[[146 148]
 [146 152]
 [146 147]
 [147 152]
 [146 151]]
=>
[[146 148]
 [146 152]
 [146 147]]

[[139 134 148 146 144]
 [116 121 108 114 113]
 [139 135 150 147 146]
 [139 134 149 146 145]
 [116 121 108 114 113]]
=>
[[139 134]
 [116 121]
 [139 135]]

[[116 126 123 129]
 [150 112 152 152]
 [116 130 121 119]
 [138 127 132 138]]
=>
[[116 126]
 [150 112]
 [116 130]]

[[122 116]
 [139 146]
 [143 153]
 [139 147]]
=>
[[122 116]
 [139 146]
 [143 153]]

[[114 110 148]
 [109 123 154]
 [120 142 148]]
=>
[[114 110]
 [109 123]
 [120 142]]

[[139 118 132 137 137]
 [156 104 137 151 150]
 [ 99 153 119 104 105]
 [125 131 127 125 125]
 [153 107 136 148 148]]
=>
[[139 118]
 [156 104]
 [ 99 153]]

[[121 140 112 146 106]
 [139 112 144 113 146]
 [121 139 115 143 111]
 [143 106 135 137 126]]
=>
[[121 140]
 [139 112]
 [121 139]]

[[129 153 128 129]
 [129 114 127 127]
 [129 138 127 126]]
=>
[[129 153]
 [129 114]
 [129 138]]
---
[[142 125 135 129 142 146]
 [141 117 115 127 126 113]
 [151 112 128 126 137 138]
 [133 126 137 128 135 142]
 [137 122 131 127 128 120]]
=>
[[142 125 135 129 142 146]
 [151 112 128 126 137 138]
 [137 122 131 127 128 120]]

[[148 150 145]
 [135 136 135]
 [104 103 104]]
=>
[[148 150 145]
 [104 103 104]]

[[138 129 129 139 124 117 122]
 [127 123 135 135 124 119 125]
 [124 122 127 118 122 144 132]
 [129 122 125 150 121 116 125]
 [123 125 120 119 133 133 132]
 [143 118 131 141 115 113 112]
 [136 118 124 128 125 127 121]
 [121 119 135 118 141 139 124]
 [120 129 124 109 135 134 145]]
=>
[[138 129 129 139 124 117 122]
 [124 122 127 118 122 144 132]
 [123 125 120 119 133 133 132]
 [136 118 124 128 125 127 121]
 [120 129 124 109 135 134 145]]

[[121 131]
 [118 122]
 [126 153]
 [126 108]
 [147 107]
 [143 108]
 [139 131]
 [127 129]
 [135 135]
 [141 133]]
=>
[[121 131]
 [126 153]
 [147 107]
 [139 131]
 [135 135]]

[[129 126 128]
 [142 157 119]
 [129 128 127]
 [131 129 126]
 [127 126 129]
 [125 129 129]
 [127 128 128]
 [124 128 130]
 [130 129 127]
 [126 126 129]
 [128 123 129]]
=>
[[129 126 128]
 [129 128 127]
 [127 126 129]
 [127 128 128]
 [130 129 127]
 [128 123 129]]

[[148 136 126 120 113]
 [104 136 115 125 124]]
=>
[[148 136 126 120 113]]

[[129 131 136]
 [127 119 120]
 [110 122 135]
 [132 118 115]
 [108 125 142]
 [121 152 126]]
=>
[[129 131 136]
 [110 122 135]
 [108 125 142]]

[[119 150 155 138 116 105 111 129]
 [111 113 127 139 142 139 132 123]
 [141 116 106 113 127 139 141 137]
 [115 128 139 141 138 132 125 116]
 [130 139 141 138 132 125 116 111]
 [140 155 139 116 105 110 126 142]]
=>
[[119 150 155 138 116 105 111 129]
 [141 116 106 113 127 139 141 137]
 [130 139 141 138 132 125 116 111]]
---
[[126 127 151 124 146 120 147 123 119 117 151 123 146 150]
 [124 123 148 123 146 119 145 120 119 119 147 120 145 148]
 [126 126 151 125 148 118 142 118 119 119 148 117 145 151]
 [125 125 151 124 149 120 147 121 120 119 150 121 148 151]
 [126 125 155 124 150 117 149 118 113 111 153 118 148 156]]
=>
[[126 125 155 124 150 117 149 118 113 111 153 118 148 156]
 [126 127 151 124 146 120 147 123 119 117 151 123 146 150]
 [124 123 148 123 146 119 145 120 119 119 147 120 145 148]
 [126 126 151 125 148 118 142 118 119 119 148 117 145 151]
 [125 125 151 124 149 120 147 121 120 119 150 121 148 151]]

[[123 142 123 123 139 139 139 125 142 138 123 126 126 129 138 138]
 [154 117 147 137 101 118 110 135 103 122 153 127 131 127 100 110]]
=>
[[154 117 147 137 101 118 110 135 103 122 153 127 131 127 100 110]
 [123 142 123 123 139 139 139 125 142 138 123 126 126 129 138 138]]

[[103 130 105 136 114 130 130]
 [112 126 129 129 135 122 132]
 [132 135 129 124 137 134 126]
 [113 135 108 135 114 137 139]
 [143 130 143 137 136 125 120]
 [131 136 132 133 132 125 125]
 [132 120 120 123 144 116 122]
 [134 130 130 135 136 123 124]
 [133 123 137 128 134 126 125]
 [130 115 133 131 133 126 122]]
=>
[[130 115 133 131 133 126 122]
 [103 130 105 136 114 130 130]
 [112 126 129 129 135 122 132]
 [132 135 129 124 137 134 126]
 [113 135 108 135 114 137 139]
 [143 130 143 137 136 125 120]
 [131 136 132 133 132 125 125]
 [132 120 120 123 144 116 122]
 [134 130 130 135 136 123 124]
 [133 123 137 128 134 126 125]]

[[128 139 121 130 122 121 125 122 125 130 121]
 [133 122 132 128 126 130 131 130 130 126 128]
 [122 150 109 132 122 108 117 111 118 134 109]
 [129 117 135 125 130 137 135 136 135 127 137]
 [128 118 137 128 132 136 132 134 132 127 137]]
=>
[[128 118 137 128 132 136 132 134 132 127 137]
 [128 139 121 130 122 121 125 122 125 130 121]
 [133 122 132 128 126 130 131 130 130 126 128]
 [122 150 109 132 122 108 117 111 118 134 109]
 [129 117 135 125 130 137 135 136 135 127 137]]

[[111 151 104 132 125 112 134 119 135 140 153 147 130]
 [116 153 107 131 120 114 138 118 134 133 147 144 128]
 [116 153 106 135 121 119 139 115 132 137 152 145 128]]
=>
[[116 153 106 135 121 119 139 115 132 137 152 145 128]
 [111 151 104 132 125 112 134 119 135 140 153 147 130]
 [116 153 107 131 120 114 138 118 134 133 147 144 128]]

[[120 135 143 140 120]
 [112 127 139 141 119]
 [130 123 109 117 133]
 [143 129 144 131 123]
 [117 115 109 121 131]
 [101 118 125 138 127]
 [119 117 107 119 141]
 [126 138 145 141 119]
 [136 122 114 115 133]
 [145 138 139 127 122]
 [136 123 113 116 137]
 [149 129 121 115 128]]
=>
[[149 129 121 115 128]
 [120 135 143 140 120]
 [112 127 139 141 119]
 [130 123 109 117 133]
 [143 129 144 131 123]
 [117 115 109 121 131]
 [101 118 125 138 127]
 [119 117 107 119 141]
 [126 138 145 141 119]
 [136 122 114 115 133]
 [145 138 139 127 122]
 [136 123 113 116 137]]

[[130 113 123 139 137 138 139 110 125 129 132 130 127 127]
 [119 120 125 121 122 120 134 124 125 134 132 129 126 125]
 [120 121 133 121 126 116 127 123 141 135 133 121 123 126]
 [118 123 128 118 128 136 123 149 122 116 127 121 127 133]]
=>
[[118 123 128 118 128 136 123 149 122 116 127 121 127 133]
 [130 113 123 139 137 138 139 110 125 129 132 130 127 127]
 [119 120 125 121 122 120 134 124 125 134 132 129 126 125]
 [120 121 133 121 126 116 127 123 141 135 133 121 123 126]]

[[142 121 125 145 124 128]
 [141 141 129 148 113 105]
 [129 123 140 147 140 117]
 [128 125 139 122 133 128]]
=>
[[128 125 139 122 133 128]
 [142 121 125 145 124 128]
 [141 141 129 148 113 105]
 [129 123 140 147 140 117]]
